Below is a small trained network, with its code and all its weights. Each question gives an input and a class and asks what happens when units are switched off, that is, made to give their printed mean instead of their output.

import numpy as np


def w(rows, s, z=0):
    codes = np.array(rows[::2]) - 128.0
    scale = np.full(codes.shape[1], s)
    scale[-1] = z or s
    return codes * scale


def norm(h):
    return h / np.sqrt((h * h).mean(-1, keepdims=True) + 1e-5)


def f(y):
    return y / 2 * (1 + np.tanh(0.7978845608 * (y + 0.044715 * y**3)))


def log_softmax(a):
    a = a - a.max(-1, keepdims=True)
    return a - np.log(np.exp(a).sum(-1, keepdims=True))


def net(x, mask):
    res = np.array(x, float).reshape(1, 6) / 4 @ E
    u = 0
    for l in range(2):
        y = f(norm(res) @ A[l][:, :-1].T + A[l][:, -1])
        res = res + np.where(mask[u : u + 3], y, B[l][:, -1]) @ B[l][:, :-1]
        u += 3
    return log_softmax(norm(res)[-1] @ U[:, :-1].T + U[:, -1])


A, B = {}, {}
E = w([
[111,94,104,95,75,119,2,139,146,55,120],'x0',
[173,150,98,170,133,153,127,131,181,98,101],'x1',
[89,143,89,111,115,141,148,128,147,139,127],'x2',
[100,205,164,192,89,183,89,96,130,107,234],'x3',
[119,58,178,134,41,158,177,67,155,112,82],'x4',
[85,63,123,173,125,132,156,218,117,111,158],'x5',
],0.008)
A[0] = w([
[200,176,77,254,95,120,141,174,218,88,57,7],'L0N1',
[71,67,122,207,126,148,137,221,111,127,132,11],'L0N2',
[27,107,179,95,102,56,112,109,39,191,152,1],'L0N3',
],0.0072,0.004)
B[0] = w([
[133,115,99,103,132,182,159,102,39,110,182,224],'L0N1',
[142,181,141,128,139,120,52,3,129,196,48,255],'L0N2',
[174,101,68,154,153,182,152,70,69,49,145,204],'L0N3',
],0.015,0.0028)
A[1] = w([
[148,161,157,214,168,84,254,97,118,175,151,51],'L1N1',
[50,189,209,213,119,165,120,84,142,77,225,3],'L1N2',
[129,25,199,163,36,186,195,63,184,117,127,38],'L1N3',
],0.0062,0.0046)
B[1] = w([
[96,72,99,98,22,134,79,130,188,134,170,233],'L1N1',
[177,105,104,103,160,59,196,153,149,85,5,244],'L1N2',
[108,182,149,135,198,138,89,190,114,162,186,252],'L1N3',
],0.015,0.0037)
U = w([
[163,103,90,135,157,182,159,83,51,83,190,128],'0',
[152,98,141,135,165,53,183,199,172,102,25,117],'1',
[132,193,154,145,138,101,51,8,160,210,100,84],'2',
[102,90,121,128,60,97,56,160,190,97,191,252],'3',
[96,196,158,136,231,113,91,222,130,168,214,42],'4',
],0.013,0.0034)

Each question gives the input, the list of numbers given to net, and the class t.
The units are the neurons (one row each of A and B). Each row of codes is followed by its name. A weight is (code - 128) times the scale printed after its matrix; where a second scale follows, it is the last column's (A, B and U).
mask holds one flag per neuron, layer by layer. A switched-off neuron (its flag False) gives its mean, the last column of its row in B, instead of its output. The means were averaged over made-up inputs and are rounded, as every weight is.
A unit's drop is (log p(t) with every unit on - log p(t) with that unit switched off) / (log p(t) with every unit on - log p(t) with every unit switched off).
The circuit of an input: a set's keep is (log p(t) with only the set's units on - log p(t) with every unit switched off) / (log p(t) with every unit on - log p(t) with every unit switched off). Starting from all 6 units, units are removed one at a time, each time the one whose removal leaves the highest keep (on an exact tie, the one counted first), for as long as the keep stays at least 0.8.
units of the circuit, in order: the units of the circuit, biggest drop first
unit that matters most: the unit with the biggest drop
k most important neurons: the k neurons with the biggest drops, biggest first
top k neurons in layer l: the k neurons of layer l with the biggest drops, biggest first
input [-7,0,7,8,-8,2], class 1: 2 most important neurons -> (L1N2 L1N3)
input [-1,-5,8,3,5,-4], class 0: unit that matters most -> L0N3
input [1,8,-6,7,1,-8], class 0: units of the circuit, in order -> (L0N1 L0N2)
input [-7,-1,3,1,-2,-5], class 3: units of the circuit, in order -> (L1N1 L0N2)
input [-6,3,1,-5,-3,-5], class 3: units of the circuit, in order -> (L1N1 L0N2 L1N2)
input [-6,-5,2,-1,-6,-3], class 3: units of the circuit, in order -> (L1N1 L0N2 L1N3)
input [-2,-6,-6,5,7,1], class 4: 3 most important neurons -> (L1N3 L0N1 L0N2)
input [6,8,7,8,-7,1], class 0: units of the circuit, in order -> (L0N1 L1N3)
input [-4,-6,2,-7,-3,8], class 2: 3 most important neurons -> (L0N2 L1N2 L0N1)
input [-7,-5,-3,-6,6,6], class 3: 2 most important neurons -> (L1N1 L1N2)
input [1,1,-3,-3,4,-1], class 4: 2 most important neurons -> (L1N3 L0N2)
input [-8,-8,-3,-8,1,-3], class 0: top 2 neurons in layer 0 -> (L0N3 L0N2)
input [-4,-3,4,6,2,-5], class 1: units of the circuit, in order -> (L1N2 L0N2)
input [-2,8,-2,3,-6,1], class 0: 2 most important neurons -> (L0N1 L1N3)
input [2,6,0,3,-1,-5], class 0: units of the circuit, in order -> (L0N1)
input [4,5,2,8,-6,-4], class 1: 2 most important neurons -> (L1N2 L0N2)
input [5,2,8,-4,8,5], class 4: 3 most important neurons -> (L1N3 L1N1 L1N2)
input [2,8,-7,8,-1,-8], class 0: units of the circuit, in order -> (L0N1 L0N2)
input [-5,-6,-4,-5,8,-2], class 4: units of the circuit, in order -> (L1N3 L0N2)
input [1,-8,-6,-3,0,-2], class 0: unit that matters most -> L0N3
input [5,7,7,7,6,5], class 0: 3 most important neurons -> (L0N1 L1N1 L1N3)
